Below are the code and all the weights of a small trained network. Each question names an input and a target symbol and asks about switching units off, where a switched-off unit gives its printed mean instead of its output.

import numpy as np


def w(rows, s, z=0):
    codes = np.array(rows[::2]) - 128.0
    scale = np.full(codes.shape[1], s)
    scale[-1] = z or s
    return codes * scale


def f(y):
    return np.maximum(y, 0)


def softmax(a):
    e = np.exp(a - a.max(-1, keepdims=True))
    return e / e.sum(-1, keepdims=True)


def log_softmax(a):
    a = a - a.max(-1, keepdims=True)
    return a - np.log(np.exp(a).sum(-1, keepdims=True))


def net(x, mask):
    ids = ['Δζξτφω'.index(c) for c in x.split()]
    T = len(ids)
    res = E[ids] + P[:T]
    u = 0
    for l in range(2):
        r = res
        for j in range(2):
            rows = slice(3 * j, 3 * j + 3)
            q, k, v = (r @ M[l][rows].T for M in (Q, K, V))
            z = softmax(np.where(np.tri(T) > 0, q @ k.T / 3**0.5, -1e9)) @ v
            o = O[l][rows]
            res = res + np.where(mask[u + j], z, o[:, -1]) @ o[:, :-1]
        u += 2
        y = f(res @ A[l][:, :-1].T + A[l][:, -1])
        res = res + np.where(mask[u : u + 8], y, B[l][:, -1]) @ B[l][:, :-1]
        u += 8
    return log_softmax(res[-1] @ U[:, :-1].T + U[:, -1])


Q, K, V, O, A, B = {}, {}, {}, {}, {}, {}
E = w([
[146,76,75,176,175,142],'Δ',
[96,126,93,46,173,247],'ζ',
[127,81,167,98,58,129],'ξ',
[78,101,135,161,121,159],'τ',
[115,96,204,114,121,102],'φ',
[172,108,151,132,54,119],'ω',
],0.015)
P = w([
[132,164,62,183,83,97],'0',
[60,53,163,163,183,157],'1',
[166,117,204,129,205,166],'2',
[221,171,68,175,66,254],'3',
[103,112,131,170,83,194],'4',
[160,121,150,150,214,66],'5',
],0.0094)
Q[0] = w([
[66,130,132,52,183,45],'L0H0',
[214,51,192,170,159,106],'L0H0',
[136,62,79,132,165,133],'L0H0',
[109,105,62,150,26,140],'L0H1',
[198,2,115,210,199,208],'L0H1',
[158,109,130,192,160,242],'L0H1',
],0.0067)
K[0] = w([
[95,126,137,186,116,74],'L0H0',
[157,213,50,157,98,199],'L0H0',
[195,144,81,148,128,97],'L0H0',
[184,81,145,122,150,128],'L0H1',
[116,172,237,105,40,255],'L0H1',
[113,131,213,134,112,73],'L0H1',
],0.009)
V[0] = w([
[13,74,145,128,210,140],'L0H0',
[155,147,126,7,140,189],'L0H0',
[18,98,255,104,253,158],'L0H0',
[197,14,198,245,71,98],'L0H1',
[98,69,99,186,135,101],'L0H1',
[25,171,28,232,74,133],'L0H1',
],0.0052)
O[0] = w([
[107,117,66,200,131,109,146],'L0H0',
[173,151,47,146,136,72,72],'L0H0',
[67,108,43,195,183,70,32],'L0H0',
[116,191,205,194,123,3,251],'L0H1',
[136,135,171,109,170,118,191],'L0H1',
[123,108,134,193,150,144,188],'L0H1',
],0.0076,0.003)
A[0] = w([
[149,91,138,67,95,84,59],'L0N0',
[161,75,59,156,143,95,122],'L0N1',
[120,104,82,213,90,51,153],'L0N2',
[183,107,155,131,48,79,254],'L0N3',
[165,64,135,170,98,73,134],'L0N4',
[160,94,191,163,190,38,101],'L0N5',
[135,92,1,137,101,122,89],'L0N6',
[183,93,111,161,227,137,144],'L0N7',
],0.0067,0.0023)
B[0] = w([
[102,176,86,132,135,178,143],'L0N0',
[127,113,182,46,135,118,182],'L0N1',
[153,136,169,125,180,95,185],'L0N2',
[82,224,143,129,65,114,218],'L0N3',
[36,210,163,51,135,158,198],'L0N4',
[125,153,232,135,119,9,227],'L0N5',
[118,149,255,190,170,190,188],'L0N6',
[93,175,144,130,210,150,254],'L0N7',
],0.0079,0.0049)
Q[1] = w([
[186,158,59,250,34,212],'L1H0',
[45,78,124,97,124,177],'L1H0',
[195,160,46,145,140,121],'L1H0',
[141,105,61,86,81,202],'L1H1',
[184,15,58,107,130,110],'L1H1',
[250,11,55,2,79,50],'L1H1',
],0.007)
K[1] = w([
[8,100,198,100,160,146],'L1H0',
[190,168,155,94,153,133],'L1H0',
[80,99,141,95,97,173],'L1H0',
[115,116,155,134,189,59],'L1H1',
[141,124,179,176,116,57],'L1H1',
[121,144,198,159,102,100],'L1H1',
],0.013)
V[1] = w([
[91,104,101,164,60,150],'L1H0',
[154,187,158,73,132,105],'L1H0',
[184,168,99,129,171,124],'L1H0',
[149,84,213,147,130,117],'L1H1',
[181,108,150,173,98,119],'L1H1',
[158,11,157,168,184,134],'L1H1',
],0.012)
O[1] = w([
[121,153,166,73,179,157,48],'L1H0',
[177,106,71,85,12,147,254],'L1H0',
[197,54,202,228,63,134,58],'L1H0',
[189,181,152,152,65,101,180],'L1H1',
[112,139,223,182,106,190,61],'L1H1',
[179,161,123,155,179,125,39],'L1H1',
],0.011,0.0043)
A[1] = w([
[164,54,178,117,114,254,172],'L1N0',
[109,123,87,128,143,137,254],'L1N1',
[222,87,206,232,85,116,155],'L1N2',
[165,113,100,166,155,54,96],'L1N3',
[159,73,73,61,128,75,117],'L1N4',
[135,183,195,117,80,204,107],'L1N5',
[111,78,110,144,176,150,153],'L1N6',
[50,153,110,196,124,106,148],'L1N7',
],0.0091,0.0029)
B[1] = w([
[226,207,168,110,102,154,176],'L1N0',
[161,95,210,82,130,44,179],'L1N1',
[106,111,1,171,62,103,239],'L1N2',
[61,100,121,86,45,122,165],'L1N3',
[87,230,130,213,99,226,176],'L1N4',
[124,71,96,177,213,182,252],'L1N5',
[186,52,122,133,136,141,187],'L1N6',
[181,152,113,51,126,124,175],'L1N7',
],0.0074,0.011)
U = w([
[139,83,161,213,138,130,144],'Δ',
[222,66,240,83,125,179,199],'ζ',
[69,190,209,150,203,151,176],'ξ',
[132,47,117,31,175,55,99],'τ',
[23,104,134,68,159,112,4],'φ',
[202,178,150,2,111,27,139],'ω',
],0.0057,0.0019)

Each question gives the input, a string of symbols that net reads in full, and the target symbol t.
The units are the heads (3 rows each of Q, K, V and O) and the neurons (one row each of A and B). Each row of codes is followed by its name. A weight is (code - 128) times the scale printed after its matrix; where a second scale follows, it is the last column's (O, A, B and U).
mask holds one flag per unit, layer by layer, with each layer's heads first. A switched-off unit (its flag False) gives its mean, the last column of its rows in O or B, instead of its output. The means were averaged over made-up inputs and are rounded, as every weight is.
A unit's drop is (log p(t) with every unit on - log p(t) with that unit switched off) / (log p(t) with every unit on - log p(t) with every unit switched off).
The circuit of an input: a set's keep is (log p(t) with only the set's units on - log p(t) with every unit switched off) / (log p(t) with every unit on - log p(t) with every unit switched off). Starting from the 12 units with the biggest drops (on a tie, the unit counted first), units are removed one at a time, each time the one whose removal leaves the highest keep (on an exact tie, the one counted first), for as long as the keep stays at least 0.8.
circuit, biggest first: the units of the circuit, biggest drop first
most important unit: the unit with the biggest drop
k most important neurons: the k neurons with the biggest drops, biggest first
k most important neurons of layer l: the k neurons of layer l with the biggest drops, biggest first
which heads matter: for each layer, one digit per head in row order, 1 if its drop is at least 0.15 and else 0, layers parted by /
input Δ τ τ, target Δ: most important unit => L1H1
input φ Δ ξ, target ω: circuit, biggest first => L1H0, L1H1, L0H1
input ω Δ ω Δ ξ φ, target Δ: circuit, biggest first => L1H0, L1N2, L1H1
input τ Δ ω ω ζ, target ω: circuit, biggest first => L1N5, L1H1, L1H0, L0H0
input Δ Δ Δ ω, target Δ: 3 most important neurons => L1N5, L0N7, L1N2
input φ τ Δ ω Δ ξ, target ζ: circuit, biggest first => L1H1, L1H0
input ζ ω Δ Δ ζ, target Δ: circuit, biggest first => L1H0, L0H0
input Δ Δ τ ω Δ τ, target ζ: circuit, biggest first => L1H1, L1H0, L0H0
input τ τ Δ τ, target ξ: which heads matter => 00 / 11
input ω φ Δ, target ζ: which heads matter => 10 / 11
input ω φ τ ζ, target φ: which heads matter => 11 / 11
input τ φ τ Δ, target ω: 2 most important neurons of layer 0 => L0N5, L0N6
input φ τ φ, target ω: 2 most important neurons => L0N5, L1N5
input Δ Δ ω ζ τ Δ, target ζ: 2 most important neurons of layer 0 => L0N1, L0N4
input τ Δ Δ Δ τ Δ, target Δ: circuit, biggest first => L1H0, L1N2
input Δ τ ζ, target τ: circuit, biggest first => L0H0, L1H1
input τ τ τ φ, target ξ: which heads matter => 00 / 11
input τ Δ τ Δ τ ω, target Δ: which heads matter => 11 / 11
input Δ Δ τ ξ, target Δ: which heads matter => 01 / 01
input τ τ τ, target ξ: circuit, biggest first => L1H0, L0H0, L1N2
